Below is a small trained network, with its code and all its weights. Each question gives an input and a target symbol and asks what happens when units are switched off, that is, made to give their printed mean instead of their output.

import numpy as np


def w(rows, s, z=0):
    codes = np.array(rows[::2]) - 128.0
    scale = np.full(codes.shape[1], s)
    scale[-1] = z or s
    return codes * scale


def norm(h):
    return h / np.sqrt((h * h).mean(-1, keepdims=True) + 1e-5)


def f(y):
    return y / 2 * (1 + np.tanh(0.7978845608 * (y + 0.044715 * y**3)))


def softmax(a):
    e = np.exp(a - a.max(-1, keepdims=True))
    return e / e.sum(-1, keepdims=True)


def log_softmax(a):
    a = a - a.max(-1, keepdims=True)
    return a - np.log(np.exp(a).sum(-1, keepdims=True))


def net(x, mask):
    ids = ['γθμστφ'.index(c) for c in x.split()]
    T = len(ids)
    res = E[ids] + P[:T]
    u = 0
    for l in range(3):
        q, k, v = (norm(res) @ M[l].T for M in (Q, K, V))
        z = softmax(np.where(np.tri(T) > 0, q @ k.T / 4**0.5, -1e9)) @ v
        res = res + np.where(mask[u], z, O[l][:, -1]) @ O[l][:, :-1]
        u += 1
        y = f(norm(res) @ A[l][:, :-1].T + A[l][:, -1])
        res = res + np.where(mask[u : u + 4], y, B[l][:, -1]) @ B[l][:, :-1]
        u += 4
    return log_softmax(norm(res)[-1] @ U[:, :-1].T + U[:, -1])


Q, K, V, O, A, B = {}, {}, {}, {}, {}, {}
E = w([
[120,192,159],'γ',
[254,252,79],'θ',
[128,179,102],'μ',
[57,153,107],'σ',
[247,50,164],'τ',
[125,178,103],'φ',
],0.0059)
P = w([
[128,109,135],'0',
[166,174,155],'1',
[57,84,214],'2',
[180,253,91],'3',
[213,136,228],'4',
[44,159,124],'5',
],0.0044)
Q[0] = w([
[136,90,112],'L0H0',
[80,25,2],'L0H0',
[86,201,191],'L0H0',
[86,131,127],'L0H0',
],0.0091)
K[0] = w([
[124,153,89],'L0H0',
[46,168,2],'L0H0',
[129,64,160],'L0H0',
[101,106,93],'L0H0',
],0.011)
V[0] = w([
[137,107,138],'L0H0',
[23,181,2],'L0H0',
[82,124,54],'L0H0',
[40,23,63],'L0H0',
],0.005)
O[0] = w([
[110,135,121,119],'L0H0',
[255,124,163,79],'L0H0',
[180,140,148,72],'L0H0',
[147,183,97,2],'L0H0',
],0.0089,0.0048)
A[0] = w([
[137,153,5,255],'L0N0',
[153,37,177,169],'L0N1',
[114,255,202,103],'L0N2',
[15,77,183,226],'L0N3',
],0.0067,0.00083)
B[0] = w([
[235,119,172,128],'L0N0',
[79,211,5,139],'L0N1',
[148,38,255,177],'L0N2',
[234,98,176,255],'L0N3',
],0.0066,0.0072)
Q[1] = w([
[103,153,167],'L1H0',
[117,58,117],'L1H0',
[2,92,208],'L1H0',
[69,168,102],'L1H0',
],0.0069)
K[1] = w([
[167,119,181],'L1H0',
[146,86,73],'L1H0',
[254,27,214],'L1H0',
[88,135,193],'L1H0',
],0.0065)
V[1] = w([
[102,204,133],'L1H0',
[246,165,118],'L1H0',
[72,87,104],'L1H0',
[159,165,215],'L1H0',
],0.011)
O[1] = w([
[151,84,221,61],'L1H0',
[255,59,96,199],'L1H0',
[76,199,130,69],'L1H0',
[105,22,115,254],'L1H0',
],0.009,0.0078)
A[1] = w([
[91,224,165,31],'L1N0',
[108,121,247,196],'L1N1',
[96,145,145,243],'L1N2',
[57,100,129,254],'L1N3',
],0.011,0.00077)
B[1] = w([
[144,101,249,203],'L1N0',
[70,187,65,218],'L1N1',
[133,51,114,110],'L1N2',
[214,83,104,253],'L1N3',
],0.011,0.0016)
Q[2] = w([
[108,248,183],'L2H0',
[124,96,141],'L2H0',
[105,98,87],'L2H0',
[94,136,200],'L2H0',
],0.015)
K[2] = w([
[186,6,127],'L2H0',
[94,133,102],'L2H0',
[168,132,123],'L2H0',
[94,33,53],'L2H0',
],0.011)
V[2] = w([
[93,139,181],'L2H0',
[84,116,1],'L2H0',
[66,139,143],'L2H0',
[217,113,70],'L2H0',
],0.0084)
O[2] = w([
[136,50,121,65],'L2H0',
[137,233,35,122],'L2H0',
[139,89,71,43],'L2H0',
[107,255,165,254],'L2H0',
],0.0078,0.005)
A[2] = w([
[9,107,153,33],'L2N0',
[117,208,174,2],'L2N1',
[39,100,178,87],'L2N2',
[61,150,153,45],'L2N3',
],0.013,0.0015)
B[2] = w([
[136,8,43,207],'L2N0',
[128,139,203,93],'L2N1',
[47,160,107,250],'L2N2',
[200,21,117,96],'L2N3',
],0.014,0.002)
U = w([
[130,200,39,124],'γ',
[123,160,111,3],'θ',
[255,97,126,167],'μ',
[114,185,148,73],'σ',
[44,49,83,197],'τ',
[111,122,216,199],'φ',
],0.0085,0.0045)

Each question gives the input, a string of symbols that net reads in full, and the target symbol t.
The units are the heads (4 rows each of Q, K, V and O) and the neurons (one row each of A and B). Each row of codes is followed by its name. A weight is (code - 128) times the scale printed after its matrix; where a second scale follows, it is the last column's (O, A, B and U).
mask holds one flag per unit, layer by layer, with each layer's heads first. A switched-off unit (its flag False) gives its mean, the last column of its rows in O or B, instead of its output. The means were averaged over made-up inputs and are rounded, as every weight is.
A unit's drop is (log p(t) with every unit on - log p(t) with that unit switched off) / (log p(t) with every unit on - log p(t) with every unit switched off).
The circuit of an input: a set's keep is (log p(t) with only the set's units on - log p(t) with every unit switched off) / (log p(t) with every unit on - log p(t) with every unit switched off). Starting from the 12 units with the biggest drops (on a tie, the unit counted first), units are removed one at a time, each time the one whose removal leaves the highest keep (on an exact tie, the one counted first), for as long as the keep stays at least 0.8.
circuit, biggest first: the units of the circuit, biggest drop first
k most important neurons: the k neurons with the biggest drops, biggest first
top k neurons in layer l: the k neurons of layer l with the biggest drops, biggest first
input γ τ θ μ, target γ: circuit, biggest first	L0H0; L1H0; L2H0; L1N3
input γ σ γ σ γ φ, target μ: 2 most important neurons	L0N3; L2N2
input τ μ μ φ, target τ: circuit, biggest first	L1H0; L0H0; L2H0; L2N0
input γ γ σ, target μ: circuit, biggest first	L0N3; L0H0
input φ γ μ σ σ φ, target φ: circuit, biggest first	L2N0
input τ θ μ φ, target τ: 2 most important neurons	L1N2; L1N0
input γ φ γ γ, target τ: 2 most important neurons	L0N2; L1N1
input θ γ σ γ, target φ: circuit, biggest first	L0N2; L2N0
input γ τ γ, target γ: 3 most important neurons	L0N3; L0N2; L1N3
input σ γ φ μ σ φ, target φ: top 2 neurons in layer 2	L2N0; L2N3
input μ σ σ γ σ μ, target φ: 2 most important neurons	L0N2; L0N3
input γ σ σ φ μ γ, target φ: top 2 neurons in layer 0	L0N3; L0N0
input φ γ σ τ, target γ: 2 most important neurons	L1N0; L0N3
input γ γ θ τ θ, target γ: most important neuron	L0N1
input γ τ φ τ, target φ: top 2 neurons in layer 2	L2N1; L2N3
input γ γ γ τ, target γ: top 2 neurons in layer 0	L0N2; L0N0
input γ τ γ φ, target γ: 2 most important neurons	L0N3; L0N1
input γ γ γ γ, target τ: 2 most important neurons	L0N2; L0N3
input γ γ γ μ γ σ, target μ: 2 most important neurons	L2N2; L0N3
input γ σ μ, target μ: top neuron in layer 0	L0N3
